Each row has two labels, one from each of two sets.
[-15.4  -8.2  -6.2   0.7 -10.6  -2.9  -8.3  -6.8  -5.2   2.4  -8.4  -2.6
 -13.5  -3.9  -8.3  -0.9  -6.2  11.7   4.7  -6.3  11.9   2.7   3.7] -> [38] + U
[-11.7 -10.1 -18.6   8.1 -15.1 -11.8   6.0  -8.0   5.8  -1.7 -27.6 -30.6
 -34.1 -35.2 -13.6  18.9   7.6   8.4  -8.3  -7.1 -17.4 -22.1  -7.3] -> [38] + G
[ -1.6 -14.4  14.7   1.1   3.3  26.9   5.8   2.8  16.6  -4.3   3.9  17.2
  -3.7 -27.0  -8.3 -18.8   6.6 -32.0 -26.6 -17.9  -9.5  -6.7  -2.6] -> [33] + Z
[-10.7   0.2  -5.6  -2.2   0.4   8.6  -2.3 -15.2  14.7  -9.1 -24.1  -0.1
 -15.5  -7.1  -4.6  11.5  13.9   2.7   9.4 -15.0 -13.0  24.1  -0.5] -> [38] + G
[-11.6 -25.0   6.1  10.7  -3.2  23.5   9.6  21.3  -0.9  -6.9  -1.1  15.7
 -34.5  -1.1 -10.4   7.6   8.6  -3.0 -17.1  -2.6  -8.4   6.1  -4.1] -> [38] + G
[-11.8 -24.8 -26.7   9.8  -8.1 -27.1  -8.7   0.3   0.1 -22.6  -4.7 -20.5
 -38.9   0.7   8.5 -27.3  13.7   2.3  33.4  -1.7  -3.9  -6.8 -15.0] -> [40] + G
[-16.7 -12.8   9.1   4.3 -14.5   6.6  -6.0  -1.9 -15.3  -6.7   9.4  -4.1
  -3.1  13.6  -2.2   6.9  -6.2   2.0  -7.2  -8.7  11.5   4.6  -0.6] -> [40] + U
[ -8.0 -14.7   3.6   0.4 -16.7   3.5  -8.7  -9.4  -8.0 -18.0  11.4 -14.7
 -10.2   7.6   5.8  -0.3  -3.2 -14.7 -10.8 -10.8  -1.0   1.2  -7.7] -> [40] + U
[  2.2  -0.9 -12.2  -1.2   2.1 -14.0   5.5 -10.0   8.3  12.2 -19.5 -10.8
   0.4 -44.1   3.1 -20.4  -6.5  -7.0  -9.7  -1.7  -6.4   2.7  -1.2] -> [33] + Z
[  0.6   3.1 -31.0   3.2 -22.2 -10.3 -11.6 -30.9  10.5  -6.2 -28.5 -27.9
 -22.9 -35.1 -13.2  -0.9  -1.1  13.8   4.3 -14.5  -4.5 -15.8 -22.3] -> [38] + G
[  3.0 -14.6  -9.5   1.7   0.6   9.8   9.5  -3.9   8.0   8.5  -4.3 -10.8
 -17.4 -30.2   0.0 -15.2  -3.1 -15.8 -18.4 -10.4  -1.2 -13.9  -6.3] -> [33] + G
[ -2.9   5.0 -37.7   3.1  -6.3 -20.6   1.9 -25.3  16.0   0.1 -17.5 -24.2
  -6.0 -44.7  -1.0 -31.5   3.3  -1.8  11.5  -1.0   2.4 -20.6 -13.4] -> [33] + G
[-10.8 -12.4 -20.8  -0.8  -2.4 -10.5   7.0  -8.0  10.1   7.7 -18.8  -8.5
   5.2 -38.5  -3.0 -37.8  -3.7  -8.1   1.0  -5.8   9.9  -2.4 -13.2] -> [33] + G
[ -7.6  10.3 -36.0   0.0 -11.5 -24.3 -15.2 -40.2  19.6 -10.8 -20.6 -31.0
 -25.4 -12.7   1.6 -25.4  -0.1  19.3  12.3  -8.2  -0.8 -20.5  -6.5] -> [40] + Z
[  5.3 -29.6   3.7   8.6  10.6  15.3  21.6  43.2   2.4  -0.4   9.7   6.3
 -28.7  -0.4  -3.7  11.2  12.5 -19.7 -21.2   2.9  -7.2   8.2  -2.4] -> [38] + G
[-16.9  -6.8 -19.6   1.5 -11.9 -10.1 -13.7 -11.3   3.8  -1.5  -2.8  -2.5
   4.0 -12.0  -0.9 -29.4  -8.3   3.2  10.4   4.6  15.4  -4.2  -5.4] -> [33] + U
[ -0.4 -19.9 -15.5   1.7   0.3  -3.4  -2.8  -7.1   4.4  -9.3   1.7 -15.7
 -20.4  13.8  -5.5 -11.7 -14.0   4.2  -6.4  11.6   6.3  -1.4  -1.2] -> [40] + U
[ -4.4 -17.4   9.6   8.1   3.0  14.4  -2.4   4.3  -0.2 -14.3   2.4  12.5
 -43.0  10.2  -0.3  16.3   3.0   1.5 -15.2 -10.8 -17.6   5.4   0.3] -> [38] + G
[-14.1 -10.0  -5.5   3.2 -12.2  -4.8  -8.2  -6.2   5.0 -15.8 -15.4 -18.4
 -20.8  -5.0  -2.4  -3.5  11.8   6.1   8.6 -20.2  -8.6  -8.8   6.6] -> [38] + G
[  4.1  -5.3 -31.6  -3.2   2.9 -25.0  -3.4  -8.0  19.2   6.7 -14.9 -11.1
  -1.0 -29.1   4.1 -42.2  -5.0   4.6  15.8  -5.9   0.1 -23.9   5.4] -> [33] + Z
[  2.2  -9.0 -26.7  -7.9  16.3 -11.8  15.9 -14.2   5.7  -4.0   6.9  -3.5
 -13.5   5.2   3.9 -38.4 -15.9  11.1   5.8   5.0  21.9   1.7  -3.7] -> [33] + U
[  1.5  -7.1 -39.4  -0.8  -2.2 -18.4   5.5 -16.5  12.3   8.8 -23.4 -20.1
  -9.5 -46.4  -3.1 -22.2  -0.6   3.1   7.5  -6.6   7.4 -17.8  -7.1] -> [33] + G
[-11.5  -4.7  -4.5  -3.9  -6.7 -11.4 -12.5 -24.8   5.5  -8.7  -8.2 -21.0
 -26.0   3.5   4.7 -15.8  -3.5  11.4   5.1 -13.2   5.9  -7.6  -5.5] -> [40] + U
[ -9.4 -26.3 -16.0  13.0 -14.7 -19.9   9.7   2.6   4.9  -7.4  -3.3 -27.2
 -26.6 -27.1 -10.8   4.9   7.1 -11.9 -17.1  -8.2 -20.9 -10.3  -4.8] -> [38] + Z
[ -0.3  -0.6 -26.2   6.9 -13.3 -29.7  -2.7 -29.2  13.7  -7.7 -34.7 -39.4
 -33.2 -31.2   0.2   3.8  -1.5   3.2  15.6 -11.1 -19.2 -27.0 -24.4] -> [40] + G
[-12.1 -28.1  -7.8   1.2  -0.1   4.1   7.5  -1.0  -5.4  -6.5  -2.0   1.7
 -25.9   6.0  -1.5 -10.7   6.1  10.4  -4.4 -10.2  -1.2   0.4  -2.7] -> [40] + G
[  1.6   3.4  -8.0  -7.8  12.4   7.9  -1.9 -25.3  -2.5  -3.0  12.2  12.9
   0.8   9.3   5.2 -24.8 -15.0  -3.7   9.1  -5.2  22.2   0.6  -0.2] -> [33] + U
[ -2.9  -8.8 -25.4  -1.7   1.6  -7.3   9.1  -7.0  10.2  11.3  -9.7  -4.8
  -6.2 -22.9   0.4 -35.7  -1.4 -13.8  -1.7   0.0  10.3  -7.3  -9.6] -> [33] + Z
[  6.0  -9.6  -8.7  -1.1   8.9 -14.4  10.5   0.8   4.6   6.1  -2.2 -10.2
  -7.3 -23.7 -20.5 -11.1  -1.1 -11.5 -14.0  -3.0   3.2 -10.0 -10.4] -> [33] + G
[  5.4  -1.6 -26.7   6.7  -0.4 -19.9   5.4  -5.1  12.7  20.6 -19.6 -27.8
 -12.9 -42.3 -11.9  -9.3  -1.1  10.9   7.5   3.8  -4.8  -9.1  -7.0] -> [33] + G
[-17.4 -48.0   9.4  10.2  13.5  19.8  15.8  17.8  20.2  -4.8  13.3  26.8
 -36.3   5.9  -2.3 -19.5  12.5 -22.2 -21.3 -13.2  -5.4   5.3  -4.8] -> [38] + Z
[ -0.7 -14.2 -23.3   4.6  -1.1 -10.7   9.6 -11.2   5.9   6.0 -11.6 -10.9
 -22.4 -42.7  -0.8 -17.8   1.0  -2.3  -1.1  -6.6  -5.4  -4.0  -5.0] -> [33] + G
[ -1.9 -56.1  59.5   2.7  30.9  72.6  39.2  72.6 -17.9 -14.1  52.7  72.6
 -22.5  52.1  -7.6  18.9  21.4 -59.0 -37.8   0.9  -2.4  45.4   1.0] -> [38] + G
[ -5.1 -22.4 -18.3  -7.8   1.1  -5.5   5.2  -9.5   7.2  13.4  -4.7   0.7
  -1.7 -18.4  13.6 -29.5  -6.1   6.9   6.1  -5.4   5.0 -10.5   0.0] -> [33] + U
[  4.9 -11.4 -27.8   5.6  -1.0 -27.3   8.1  -6.9   9.5  14.6 -12.2 -19.7
  -4.6 -50.5   6.2 -17.8  -3.0  -5.8  -6.2  -6.7  -1.4 -13.4  -4.8] -> [33] + G
[ -5.7  -7.5  -6.4  -2.4  -2.9  -3.5  -3.2 -14.9   1.3   5.3   3.5  -3.1
   4.3  -8.0   0.1 -19.1 -16.7   0.6 -15.5  -8.5   9.2  -0.4   5.9] -> [33] + U
[ -2.8   5.5  -5.8  -1.7  -1.0   3.3  -0.9  -8.9   7.6   2.2 -19.3 -10.0
 -16.9 -15.8  -9.7  13.3   6.9   6.1  -2.5  -3.6  -3.5  -8.7  -6.3] -> [38] + G
[  0.1  -2.8 -17.6   2.0   0.6 -10.7  -0.4 -16.0  17.2   3.8  -8.9  -9.0
  -2.5 -28.2  -0.4 -31.4  -2.9   0.5   9.2   1.2   4.4 -15.4  -7.3] -> [33] + G
[-13.8  -0.5  -6.7   3.5  -2.2  12.1  -6.7  -7.5  13.7 -18.6 -20.7  -0.9
 -40.2  -1.7  -8.2   8.0  20.8   7.8   4.0 -10.9 -13.3  -7.7  -9.7] -> [38] + G
[  4.1   5.1 -33.9 -10.2  -1.0 -23.8   2.9 -26.9  12.5  12.3 -20.7 -37.4
  -9.4 -31.1   3.0 -14.3 -19.3  18.2  -9.6  -0.6  19.9 -11.6 -13.6] -> [33] + G
[ -0.9  -3.0 -22.8   2.2  -6.9 -23.8 -12.2  -6.7   8.5   2.0  -9.7 -16.4
   1.0 -21.6   4.8 -18.5  -9.9  10.7   0.7  -3.1   3.7  -7.5  -3.1] -> [33] + G
[  2.4 -14.9  -2.5   3.3  -6.0 -12.1  12.7   5.2   0.8  12.2  -2.7   5.0
  -0.4 -23.1  -2.1 -17.1  -0.3 -20.5 -17.9 -10.7 -15.6  -9.9  -2.9] -> [33] + Z
[-10.3  -7.1 -21.8   4.8 -15.8 -11.2  -7.9 -19.6  -2.7 -13.5 -14.6 -30.8
 -22.9 -12.3   0.5  -3.0   2.1  24.3   5.2  -9.1   1.8 -11.8  -6.3] -> [38] + G
[ -1.7  -5.7 -18.1   4.0 -55.9  -9.6  -6.7  -8.2   1.1  -6.1 -15.4 -22.1
 -18.6 -11.5   0.3   0.7   0.9   5.4   6.2  -6.4 -17.5  -5.5 -15.6] -> [38] + G
[ 13.3 -17.0  -6.5   8.8  -2.0  13.9   5.0  -7.0   3.1 -11.4   4.7 -22.3
 -28.7  -1.7  -0.7   5.0   0.5  -3.9 -23.6 -16.1  -2.8  -9.8  -6.6] -> [40] + G
[ -6.9   0.7 -41.5   3.4 -18.2 -20.4 -13.1 -25.1  12.6  -6.4 -33.3 -40.5
 -24.6 -30.7  -0.1 -10.0  -4.9  33.0  20.0  -4.7  12.8 -30.9 -24.6] -> [38] + G
[ -0.8  -6.8 -37.2  16.7  -4.6 -18.2  -3.6 -14.8  -7.0 -13.0 -14.6 -30.3
 -45.5   7.2   0.2 -11.6  10.3  18.1  23.8  -3.8  -3.3 -12.1 -13.2] -> [38] + G
[ -5.8  19.9 -38.2  -3.6  -8.0 -44.5 -16.5 -41.1   6.4  12.3  -7.5 -33.7
   3.2 -14.0   8.7 -40.7 -21.6  31.0  15.0  -0.7  18.3 -19.8   1.4] -> [33] + U
[-14.9 -24.0 -17.5   6.8 -17.6  -6.7   2.9   8.7   5.5  -0.9 -11.2 -13.1
 -25.6 -19.2 -14.9  -6.9  10.4  -4.5  10.4  -8.2  -7.2  -6.2  -2.2] -> [38] + G
[  1.7  -1.5  -6.1  12.6   9.0  10.7   2.7 -10.7   0.3 -18.5 -11.6  -3.0
 -36.7   6.2  -2.3  24.3  12.4  19.7 -12.5  -1.6  -6.1 -24.6  -2.6] -> [38] + G
[ -1.0 -10.1 -11.6   2.0  -1.3  18.1  -1.6 -19.0  11.4 -18.8  -9.7 -26.0
 -38.8 -10.1  -6.6   5.1   9.4  -5.9  -2.1 -12.2   2.5  -6.2  -9.3] -> [38] + G
